Below is a small trained network, with its code and all its weights. Each question gives an input and a target symbol and asks what happens when units are switched off, that is, made to give their printed mean instead of their output.

import numpy as np


def w(rows, s, z=0):
    codes = np.array(rows[::2]) - 128.0
    scale = np.full(codes.shape[1], s)
    scale[-1] = z or s
    return codes * scale


def norm(h):
    return h / np.sqrt((h * h).mean(-1, keepdims=True) + 1e-5)


def f(y):
    return np.maximum(y, 0)


def softmax(a):
    e = np.exp(a - a.max(-1, keepdims=True))
    return e / e.sum(-1, keepdims=True)


def log_softmax(a):
    a = a - a.max(-1, keepdims=True)
    return a - np.log(np.exp(a).sum(-1, keepdims=True))


def net(x, mask):
    ids = ['αγεζηλμξστφψω'.index(c) for c in x.split()]
    T = len(ids)
    res = E[ids] + P[:T]
    q, k, v = (norm(res) @ M[0].T for M in (Q, K, V))
    z = softmax(np.where(np.tri(T) > 0, q @ k.T / 3**0.5, -1e9)) @ v
    res = res + np.where(mask[0], z, O[0][:, -1]) @ O[0][:, :-1]
    y = f(norm(res) @ A[0][:, :-1].T + A[0][:, -1])
    res = res + np.where(mask[1:9], y, B[0][:, -1]) @ B[0][:, :-1]
    return log_softmax(norm(res)[-1] @ U[:, :-1].T + U[:, -1])


Q, K, V, O, A, B = {}, {}, {}, {}, {}, {}
E = w([
[129,173,166],'α',
[155,148,52],'γ',
[106,187,114],'ε',
[155,149,47],'ζ',
[93,102,186],'η',
[132,172,172],'λ',
[84,114,91],'μ',
[149,88,94],'ξ',
[206,116,108],'σ',
[117,100,81],'τ',
[189,251,95],'φ',
[33,154,8],'ψ',
[93,101,187],'ω',
],0.022)
P = w([
[61,11,253],'0',
[71,33,215],'1',
[86,58,201],'2',
[92,72,167],'3',
[107,83,152],'4',
[119,100,142],'5',
[132,110,126],'6',
[146,128,110],'7',
[163,130,106],'8',
[175,154,108],'9',
[193,160,111],'10',
],0.0033)
Q[0] = w([
[68,249,213],'head 0',
[251,206,68],'head 0',
[181,135,182],'head 0',
],0.017)
K[0] = w([
[82,236,183],'head 0',
[248,152,108],'head 0',
[176,138,215],'head 0',
],0.015)
V[0] = w([
[184,209,135],'head 0',
[37,142,121],'head 0',
[89,119,253],'head 0',
],0.007)
O[0] = w([
[3,138,146,152],'head 0',
[151,112,25,129],'head 0',
[229,147,184,2],'head 0',
],0.0062,0.0016)
A[0] = w([
[237,114,147,113],'neuron 0',
[69,54,184,200],'neuron 1',
[107,171,180,1],'neuron 2',
[84,4,82,143],'neuron 3',
[189,141,118,138],'neuron 4',
[128,174,99,87],'neuron 5',
[99,165,91,145],'neuron 6',
[92,171,141,110],'neuron 7',
],0.017,0.0063)
B[0] = w([
[104,191,138,183],'neuron 0',
[120,5,49,187],'neuron 1',
[86,119,105,155],'neuron 2',
[124,168,178,254],'neuron 3',
[147,157,92,154],'neuron 4',
[144,76,118,167],'neuron 5',
[163,93,131,211],'neuron 6',
[161,105,168,162],'neuron 7',
],0.017,0.0086)
U = w([
[74,121,188,181],'α',
[139,193,155,198],'γ',
[110,250,102,93],'ε',
[129,184,92,184],'ζ',
[125,149,107,101],'η',
[131,147,103,117],'λ',
[126,151,109,117],'μ',
[232,186,132,17],'ξ',
[201,85,172,2],'σ',
[140,145,115,93],'τ',
[131,142,113,108],'φ',
[51,161,75,158],'ψ',
[74,65,114,121],'ω',
],0.027,0.0068)

Each question gives the input, a string of symbols that net reads in full, and the target symbol t.
The units are the heads (3 rows each of Q, K, V and O) and the neurons (one row each of A and B). Each row of codes is followed by its name. A weight is (code - 128) times the scale printed after its matrix; where a second scale follows, it is the last column's (O, A, B and U).
mask holds one flag per unit, heads first, then neurons. A switched-off unit (its flag False) gives its mean, the last column of its rows in O or B, instead of its output. The means were averaged over made-up inputs and are rounded, as every weight is.
A unit's drop is (log p(t) with every unit on - log p(t) with that unit switched off) / (log p(t) with every unit on - log p(t) with every unit switched off).
The circuit of an input: a set's keep is (log p(t) with only the set's units on - log p(t) with every unit switched off) / (log p(t) with every unit on - log p(t) with every unit switched off). Starting from all 9 units, units are removed one at a time, each time the one whose removal leaves the highest keep (on an exact tie, the one counted first), for as long as the keep stays at least 0.8.
circuit, biggest first: the units of the circuit, biggest drop first
unit that matters most: the unit with the biggest drop
top k neurons: the k neurons with the biggest drops, biggest first
drop when u is switched off: that unit's drop, to one decimal
input ζ μ ω ξ σ ξ γ η α γ ξ, target ε: unit that matters most => neuron 3
input η η μ γ ζ ζ μ, target γ: circuit, biggest first => (head 0; neuron 1; neuron 3)
input ζ η τ φ ε ζ γ ε μ ζ μ, target γ: circuit, biggest first => (neuron 1; head 0; neuron 3)
input ζ ω ω ζ μ η ζ σ λ, target α: top 2 neurons => (neuron 2; neuron 3)
input σ ε ζ, target σ: top 2 neurons => (neuron 6; neuron 1)
input ζ γ α λ η ζ μ, target α: circuit, biggest first => (neuron 3; head 0; neuron 0; neuron 1)
input η τ ξ, target α: top 3 neurons => (neuron 3; neuron 1; neuron 6)
input λ γ ψ η τ, target α: top 2 neurons => (neuron 3; neuron 0)
input ζ ψ γ ζ η η γ α, target α: circuit, biggest first => (neuron 2; neuron 3; neuron 0; neuron 1)
input α γ σ ζ, target σ: top 3 neurons => (neuron 6; neuron 1; neuron 0)
input λ α η σ μ, target α: drop when neuron 4 is switched off => 0.2
input η ψ ω ζ σ ε ζ λ α, target α: drop when head 0 is switched off => 0.4
input φ ω τ, target α: drop when neuron 2 is switched off => 0.0
input τ η α ε ξ η γ ω η ψ τ, target γ: top neuron => (neuron 3)
